Below are the code and all the weights of a small trained network. Each question names an input and a class and asks about switching units off, where a switched-off unit gives its printed mean instead of its output.

import numpy as np


def w(rows, s, z=0):
    codes = np.array(rows[::2]) - 128.0
    scale = np.full(codes.shape[1], s)
    scale[-1] = z or s
    return codes * scale


def f(y):
    return np.maximum(y, 0)


def log_softmax(a):
    a = a - a.max(-1, keepdims=True)
    return a - np.log(np.exp(a).sum(-1, keepdims=True))


def net(x, mask):
    res = np.array(x, float).reshape(1, 7) / 4 @ E
    y = f(res @ A[0][:, :-1].T + A[0][:, -1])
    res = res + np.where(mask, y, B[0][:, -1]) @ B[0][:, :-1]
    return log_softmax(res[-1] @ U[:, :-1].T + U[:, -1])


A, B = {}, {}
E = w([
[156,74,129],'x0',
[170,208,177],'x1',
[254,152,214],'x2',
[103,61,203],'x3',
[153,130,56],'x4',
[39,118,118],'x5',
[135,14,139],'x6',
],0.0064)
A[0] = w([
[76,82,127,106],'neuron 0',
[133,81,206,253],'neuron 1',
[149,135,219,232],'neuron 2',
[119,181,110,251],'neuron 3',
[90,99,199,60],'neuron 4',
[161,163,162,185],'neuron 5',
[89,214,127,222],'neuron 6',
[57,132,146,175],'neuron 7',
[96,122,62,251],'neuron 8',
[63,100,171,92],'neuron 9',
[224,80,218,86],'neuron 10',
[65,185,88,237],'neuron 11',
[149,162,151,215],'neuron 12',
[134,124,88,187],'neuron 13',
[133,159,94,107],'neuron 14',
[65,126,163,166],'neuron 15',
[5,101,224,153],'neuron 16',
[158,149,103,18],'neuron 17',
],0.013,0.0038)
B[0] = w([
[150,155,115,194],'neuron 0',
[236,129,30,239],'neuron 1',
[220,101,109,244],'neuron 2',
[194,54,173,216],'neuron 3',
[167,134,114,173],'neuron 4',
[182,97,148,209],'neuron 5',
[211,123,218,236],'neuron 6',
[190,153,139,204],'neuron 7',
[124,95,217,230],'neuron 8',
[136,202,60,187],'neuron 9',
[186,99,55,252],'neuron 10',
[179,100,254,240],'neuron 11',
[184,112,155,204],'neuron 12',
[83,38,189,170],'neuron 13',
[141,54,131,158],'neuron 14',
[176,207,50,194],'neuron 15',
[192,162,39,253],'neuron 16',
[131,90,125,140],'neuron 17',
],0.0077,0.0076)
U = w([
[202,109,104,129],'0',
[167,95,87,172],'1',
[197,132,8,86],'2',
[110,126,131,2],'3',
[120,76,92,2],'4',
[165,106,147,254],'5',
[89,219,175,2],'6',
[214,221,200,180],'7',
],0.011,0.0046)

Each question gives the input, the list of numbers given to net, and the class t.
The units are the neurons (one row each of A and B). Each row of codes is followed by its name. A weight is (code - 128) times the scale printed after its matrix; where a second scale follows, it is the last column's (A, B and U).
mask holds one flag per neuron, in row order. A switched-off neuron (its flag False) gives its mean, the last column of its row in B, instead of its output. The means were averaged over made-up inputs and are rounded, as every weight is.
A unit's drop is (log p(t) with every unit on - log p(t) with that unit switched off) / (log p(t) with every unit on - log p(t) with every unit switched off).
The circuit of an input: a set's keep is (log p(t) with only the set's units on - log p(t) with every unit switched off) / (log p(t) with every unit on - log p(t) with every unit switched off). Starting from the 12 units with the biggest drops (on a tie, the unit counted first), units are removed one at a time, each time the one whose removal leaves the highest keep (on an exact tie, the one counted first), for as long as the keep stays at least 0.8.
units of the circuit, in order: the units of the circuit, biggest drop first
k most important neurons: the k neurons with the biggest drops, biggest first
drop when u is switched off: that unit's drop, to one decimal
input [-7,2,3,5,7,-4,1], class 2: units of the circuit, in order => (neuron 11)
input [6,-1,-6,-1,0,1,-5], class 7: units of the circuit, in order => (neuron 11; neuron 10)
input [5,0,-6,-1,3,4,-5], class 7: units of the circuit, in order => (neuron 11; neuron 10)
input [6,-7,-1,1,2,-2,-1], class 5: 2 most important neurons => (neuron 16; neuron 10)
input [-2,-8,-2,-3,3,3,7], class 5: units of the circuit, in order => (neuron 8; neuron 1)
input [5,5,2,7,7,-6,-8], class 0: 2 most important neurons => (neuron 10; neuron 11)
input [3,0,-5,-3,7,4,-6], class 7: 2 most important neurons => (neuron 11; neuron 6)
input [0,2,-8,2,-8,0,-3], class 7: drop when neuron 10 is switched off => 0.1
input [8,3,0,-5,7,-6,3], class 5: drop when neuron 15 is switched off => 0.2
input [7,-1,-4,1,-2,0,8], class 2: drop when neuron 11 is switched off => 0.1
input [4,0,5,-4,-5,-2,-5], class 0: 2 most important neurons => (neuron 11; neuron 10)
